Below are the code and all the weights of a small trained network. Each question names an input and a class and asks about switching units off, where a switched-off unit gives its printed mean instead of its output.

import numpy as np


def w(rows, s, z=0):
    codes = np.array(rows[::2]) - 128.0
    scale = np.full(codes.shape[1], s)
    scale[-1] = z or s
    return codes * scale


def f(y):
    return y / 2 * (1 + np.tanh(0.7978845608 * (y + 0.044715 * y**3)))


def log_softmax(a):
    a = a - a.max(-1, keepdims=True)
    return a - np.log(np.exp(a).sum(-1, keepdims=True))


def net(x, mask):
    res = np.array(x, float).reshape(1, 8) / 4 @ E
    y = f(res @ A[0][:, :-1].T + A[0][:, -1])
    res = res + np.where(mask, y, B[0][:, -1]) @ B[0][:, :-1]
    return log_softmax(res[-1] @ U[:, :-1].T + U[:, -1])


A, B = {}, {}
E = w([
[117,121,131,129,124,131,121,133,119,130,117],'x0',
[158,145,74,61,21,153,75,135,132,126,158],'x1',
[156,83,95,173,182,136,103,154,50,101,254],'x2',
[108,127,122,145,118,126,133,130,133,123,132],'x3',
[184,61,139,128,43,44,168,224,99,159,119],'x4',
[83,161,123,100,158,79,116,229,208,89,159],'x5',
[144,34,140,103,171,71,49,71,161,88,97],'x6',
[120,117,131,121,119,136,123,134,111,118,108],'x7',
],0.0092)
A[0] = w([
[157,92,181,134,57,48,165,167,115,159,135,35],'neuron 0',
[200,123,144,222,76,150,115,38,96,169,108,94],'neuron 1',
[100,122,223,80,60,153,181,87,250,177,58,23],'neuron 2',
[151,60,82,136,150,29,53,64,168,89,91,137],'neuron 3',
[166,93,159,137,107,64,134,177,98,175,127,23],'neuron 4',
[118,79,202,254,163,151,184,163,144,110,110,106],'neuron 5',
[135,129,15,88,33,142,72,118,135,121,159,1],'neuron 6',
],0.0066,0.0049)
B[0] = w([
[93,194,88,162,163,178,24,55,120,148,151,200],'neuron 0',
[136,159,245,90,101,86,35,204,163,79,146,198],'neuron 1',
[105,37,106,159,146,166,158,140,90,87,233,243],'neuron 2',
[172,231,58,136,121,123,158,190,37,178,131,255],'neuron 3',
[60,164,92,137,214,167,81,51,146,89,118,170],'neuron 4',
[139,109,119,76,151,96,187,108,160,162,105,208],'neuron 5',
[133,64,141,29,196,73,197,69,182,203,88,187],'neuron 6',
],0.011,0.0064)
U = w([
[64,187,88,143,173,183,49,3,127,121,112,10],'0',
[143,6,107,152,144,150,139,130,63,95,239,61],'1',
[120,88,150,63,169,66,184,67,138,207,72,45],'2',
[134,146,126,142,113,115,134,120,115,119,129,254],'3',
[152,150,113,156,105,129,128,128,135,123,129,252],'4',
[144,230,106,145,79,156,184,169,62,181,106,57],'5',
[117,148,182,116,118,68,68,210,181,61,119,111],'6',
[140,123,120,148,120,141,130,110,119,125,123,197],'7',
],0.011,0.0091)

Each question gives the input, the list of numbers given to net, and the class t.
The units are the neurons (one row each of A and B). Each row of codes is followed by its name. A weight is (code - 128) times the scale printed after its matrix; where a second scale follows, it is the last column's (A, B and U).
mask holds one flag per neuron, in row order. A switched-off neuron (its flag False) gives its mean, the last column of its row in B, instead of its output. The means were averaged over made-up inputs and are rounded, as every weight is.
A unit's drop is (log p(t) with every unit on - log p(t) with that unit switched off) / (log p(t) with every unit on - log p(t) with every unit switched off).
The circuit of an input: a set's keep is (log p(t) with only the set's units on - log p(t) with every unit switched off) / (log p(t) with every unit on - log p(t) with every unit switched off). Starting from all 7 units, units are removed one at a time, each time the one whose removal leaves the highest keep (on an exact tie, the one counted first), for as long as the keep stays at least 0.8.
circuit, biggest first: the units of the circuit, biggest drop first
most important unit: the unit with the biggest drop
top k neurons: the k neurons with the biggest drops, biggest first
drop of u: that unit's drop, to one decimal
input [-4,3,-3,-5,-7,-8,-3,-5], class 6: most important unit -> neuron 1
input [2,0,-3,8,-3,-3,-8,-8], class 3: top 2 neurons -> [neuron 3; neuron 1]
input [-6,-6,3,-1,8,6,6,-1], class 0: circuit, biggest first -> [neuron 4; neuron 0]
input [8,-8,1,4,5,4,4,0], class 2: top 3 neurons -> [neuron 5; neuron 2; neuron 1]
input [-8,8,4,7,-4,7,-7,-4], class 2: top 2 neurons -> [neuron 6; neuron 3]
input [-6,-3,6,1,-2,-4,-3,-7], class 3: top 2 neurons -> [neuron 2; neuron 1]
input [4,-3,6,0,8,-1,2,-2], class 0: top 2 neurons -> [neuron 4; neuron 0]
input [-3,8,1,6,-3,-2,-7,-5], class 2: top 2 neurons -> [neuron 6; neuron 3]
input [-4,7,3,1,3,-8,4,4], class 6: top 2 neurons -> [neuron 1; neuron 5]
input [6,-1,-7,-4,6,-8,-4,8], class 3: circuit, biggest first -> [neuron 1; neuron 2]
input [8,-4,7,8,-6,3,6,-6], class 4: circuit, biggest first -> [neuron 2; neuron 3; neuron 0]
input [4,-8,-4,3,4,5,-7,-7], class 2: top 2 neurons -> [neuron 5; neuron 3]
input [-7,-6,1,3,8,-3,-3,0], class 0: circuit, biggest first -> [neuron 0; neuron 4]
input [7,5,-7,-6,6,2,1,-4], class 1: most important unit -> neuron 2
input [6,-4,6,-7,7,-2,-2,-6], class 0: top 3 neurons -> [neuron 4; neuron 0; neuron 2]
input [1,-6,-3,1,3,-8,-7,-7], class 6: top 3 neurons -> [neuron 1; neuron 3; neuron 6]
input [-8,1,7,8,-4,-6,-2,-7], class 4: circuit, biggest first -> [neuron 2; neuron 1]
input [-3,3,7,7,3,7,8,1], class 5: top 2 neurons -> [neuron 3; neuron 2]
input [6,6,1,-5,4,-5,-3,-5], class 2: top 3 neurons -> [neuron 6; neuron 3; neuron 2]
input [-7,-5,-5,-7,4,1,-7,6], class 4: circuit, biggest first -> [neuron 3]
input [0,-7,5,-3,-3,6,2,0], class 2: top 2 neurons -> [neuron 5; neuron 2]
input [-7,-2,-7,2,8,-6,3,-3], class 0: drop of neuron 0 -> 0.8
input [-8,8,0,-6,-4,4,-8,-2], class 2: drop of neuron 3 -> 0.2
input [-1,-4,-8,5,-7,6,3,-1], class 1: drop of neuron 2 -> 0.8
